Below is a small trained network, with its code and all its weights. Each question gives an input and a class and asks what happens when units are switched off, that is, made to give their printed mean instead of their output.

import numpy as np


def w(rows, s, z=0):
    codes = np.array(rows[::2]) - 128.0
    scale = np.full(codes.shape[1], s)
    scale[-1] = z or s
    return codes * scale


def f(y):
    return y / 2 * (1 + np.tanh(0.7978845608 * (y + 0.044715 * y**3)))


def log_softmax(a):
    a = a - a.max(-1, keepdims=True)
    return a - np.log(np.exp(a).sum(-1, keepdims=True))


def net(x, mask):
    res = np.array(x, float).reshape(1, 8) / 4 @ E
    y = f(res @ A[0][:, :-1].T + A[0][:, -1])
    res = res + np.where(mask, y, B[0][:, -1]) @ B[0][:, :-1]
    return log_softmax(res[-1] @ U[:, :-1].T + U[:, -1])


A, B = {}, {}
E = w([
[124,121,129,124,123,119,125,137,136,131,131],'x0',
[186,2,63,101,115,217,58,110,155,178,81],'x1',
[145,138,159,137,29,119,206,71,141,212,100],'x2',
[79,197,178,109,158,152,38,74,236,160,134],'x3',
[65,198,87,69,65,193,83,179,33,165,153],'x4',
[231,191,80,117,98,185,175,185,213,103,159],'x5',
[133,140,121,128,147,139,136,111,119,132,123],'x6',
[193,87,225,37,177,155,152,136,95,152,193],'x7',
],0.0092)
A[0] = w([
[167,172,120,130,113,156,154,174,182,110,165,83],'neuron 1',
[118,121,103,110,200,143,55,181,112,40,174,101],'neuron 2',
[82,191,103,64,61,159,127,162,59,208,123,64],'neuron 3',
[146,84,159,176,152,100,171,82,180,130,123,27],'neuron 4',
[143,151,181,143,6,117,191,82,139,234,109,27],'neuron 5',
[104,205,185,129,145,76,148,146,113,90,152,35],'neuron 6',
[97,118,25,219,105,145,112,108,147,131,70,53],'neuron 7',
[129,139,98,138,166,111,81,167,129,46,101,60],'neuron 8',
[148,100,78,170,101,99,175,126,66,69,91,89],'neuron 9',
[111,182,77,188,87,87,121,127,133,123,82,57],'neuron 10',
[42,92,161,160,140,87,105,81,66,165,90,70],'neuron 11',
[113,215,162,177,130,65,194,129,122,97,173,47],'neuron 12',
[198,89,226,33,164,157,159,125,83,171,203,66],'neuron 13',
[147,155,118,132,110,175,156,164,161,106,133,64],'neuron 14',
[87,206,179,103,153,133,60,64,250,154,143,74],'neuron 15',
[166,63,81,127,107,171,70,103,148,171,89,3],'neuron 16',
[161,82,81,137,123,109,213,158,63,79,136,84],'neuron 17',
[80,171,132,107,90,182,90,139,103,119,166,51],'neuron 18',
[185,69,98,106,140,160,75,125,139,160,98,62],'neuron 19',
[187,187,61,135,90,162,168,148,187,121,167,93],'neuron 20',
[172,102,177,183,162,75,153,107,195,88,93,80],'neuron 21',
[151,109,116,147,120,113,175,179,75,144,148,57],'neuron 22',
[109,103,153,142,133,114,111,109,88,151,131,8],'neuron 23',
],0.011,0.0052)
B[0] = w([
[133,111,151,92,169,98,112,127,107,110,92,186],'neuron 1',
[150,157,138,221,112,122,194,17,112,148,50,225],'neuron 2',
[221,92,52,189,126,146,121,105,128,64,177,213],'neuron 3',
[218,119,64,158,123,137,131,122,97,78,185,180],'neuron 4',
[149,158,179,185,119,138,168,42,104,169,46,205],'neuron 5',
[72,38,137,70,98,173,192,142,98,141,160,200],'neuron 6',
[82,179,159,136,90,78,150,151,202,105,181,202],'neuron 7',
[131,141,166,157,123,145,148,86,145,136,109,176],'neuron 8',
[161,147,124,123,136,143,86,155,150,201,146,199],'neuron 9',
[68,170,153,138,122,108,133,129,218,98,176,183],'neuron 10',
[163,118,164,50,208,38,108,166,103,87,73,214],'neuron 11',
[91,88,122,59,104,203,182,144,113,118,156,220],'neuron 12',
[90,203,176,155,91,65,119,155,253,89,168,253],'neuron 13',
[135,115,144,98,169,89,115,146,94,108,115,165],'neuron 14',
[116,127,94,139,130,145,65,188,120,231,124,219],'neuron 15',
[101,77,142,32,108,171,184,133,84,121,160,204],'neuron 16',
[114,144,108,116,120,135,67,159,105,221,118,218],'neuron 17',
[187,106,59,155,99,141,109,148,133,110,149,176],'neuron 18',
[44,69,126,100,123,172,185,124,104,128,153,204],'neuron 19',
[124,132,170,80,191,59,97,151,68,85,72,212],'neuron 20',
[174,102,64,193,115,157,82,113,111,77,160,206],'neuron 21',
[91,125,98,154,146,164,87,148,141,174,132,175],'neuron 22',
[139,146,126,97,167,114,128,181,111,103,111,149],'neuron 23',
],0.011,0.015)
U = w([
[62,77,131,58,104,195,203,114,106,114,156,91],'0',
[185,112,68,161,116,153,102,106,118,54,169,126],'1',
[62,187,160,130,102,98,134,130,204,92,164,117],'2',
[102,136,114,118,128,156,51,146,122,243,117,71],'3',
[124,119,161,64,182,79,97,127,90,63,58,101],'4',
[123,148,162,170,111,151,192,36,119,155,51,254],'5',
],0.011,0.0064)

Each question gives the input, the list of numbers given to net, and the class t.
The units are the neurons (one row each of A and B). Each row of codes is followed by its name. A weight is (code - 128) times the scale printed after its matrix; where a second scale follows, it is the last column's (A, B and U).
mask holds one flag per neuron, in row order. A switched-off neuron (its flag False) gives its mean, the last column of its row in B, instead of its output. The means were averaged over made-up inputs and are rounded, as every weight is.
A unit's drop is (log p(t) with every unit on - log p(t) with that unit switched off) / (log p(t) with every unit on - log p(t) with every unit switched off).
The circuit of an input: a set's keep is (log p(t) with only the set's units on - log p(t) with every unit switched off) / (log p(t) with every unit on - log p(t) with every unit switched off). Starting from the 12 units with the biggest drops (on a tie, the unit counted first), units are removed one at a time, each time the one whose removal leaves the highest keep (on an exact tie, the one counted first), for as long as the keep stays at least 0.8.
units of the circuit, in order: the units of the circuit, biggest drop first
k most important neurons: the k neurons with the biggest drops, biggest first
drop of u: that unit's drop, to one decimal
input [3,1,-7,-1,8,-2,8,7], class 1: 2 most important neurons -> [neuron 3; neuron 18]
input [-5,-5,2,-1,6,-2,-7,-6], class 1: units of the circuit, in order -> [neuron 3]
input [-7,-4,7,-4,2,-4,-4,6], class 5: 3 most important neurons -> [neuron 5; neuron 7; neuron 10]
input [7,4,5,5,-8,-7,-5,-1], class 1: 3 most important neurons -> [neuron 4; neuron 21; neuron 20]
input [-1,-1,-1,2,-2,-2,5,1], class 1: units of the circuit, in order -> [neuron 20; neuron 19]
input [-8,6,-8,-8,4,-4,-5,7], class 3: 2 most important neurons -> [neuron 17; neuron 22]
input [-5,0,-2,-2,-5,-5,-8,5], class 1: 2 most important neurons -> [neuron 21; neuron 4]
input [6,1,1,6,2,4,4,7], class 2: 2 most important neurons -> [neuron 13; neuron 17]
input [5,-7,1,5,5,8,1,-6], class 4: 2 most important neurons -> [neuron 20; neuron 1]
input [-8,4,-7,-7,6,7,2,0], class 3: 3 most important neurons -> [neuron 17; neuron 11; neuron 22]
input [5,-8,-8,2,7,-1,-3,8], class 0: 4 most important neurons -> [neuron 6; neuron 12; neuron 5; neuron 7]
input [2,3,5,2,-6,0,8,-8], class 2: 3 most important neurons -> [neuron 7; neuron 10; neuron 3]
input [0,2,-6,-7,-3,8,-3,2], class 4: 4 most important neurons -> [neuron 20; neuron 15; neuron 1; neuron 14]
input [-6,-1,-5,-4,7,8,0,-3], class 4: units of the circuit, in order -> [neuron 20]
input [-1,-4,-4,-1,-8,-6,-2,-6], class 1: 2 most important neurons -> [neuron 21; neuron 4]
input [-4,8,-5,-1,2,-7,-3,0], class 0: drop of neuron 16 -> 1.2
input [7,0,5,-8,8,-1,8,7], class 1: drop of neuron 4 -> 0.0
input [5,-2,6,-6,-5,2,-7,3], class 3: drop of neuron 15 -> -0.1
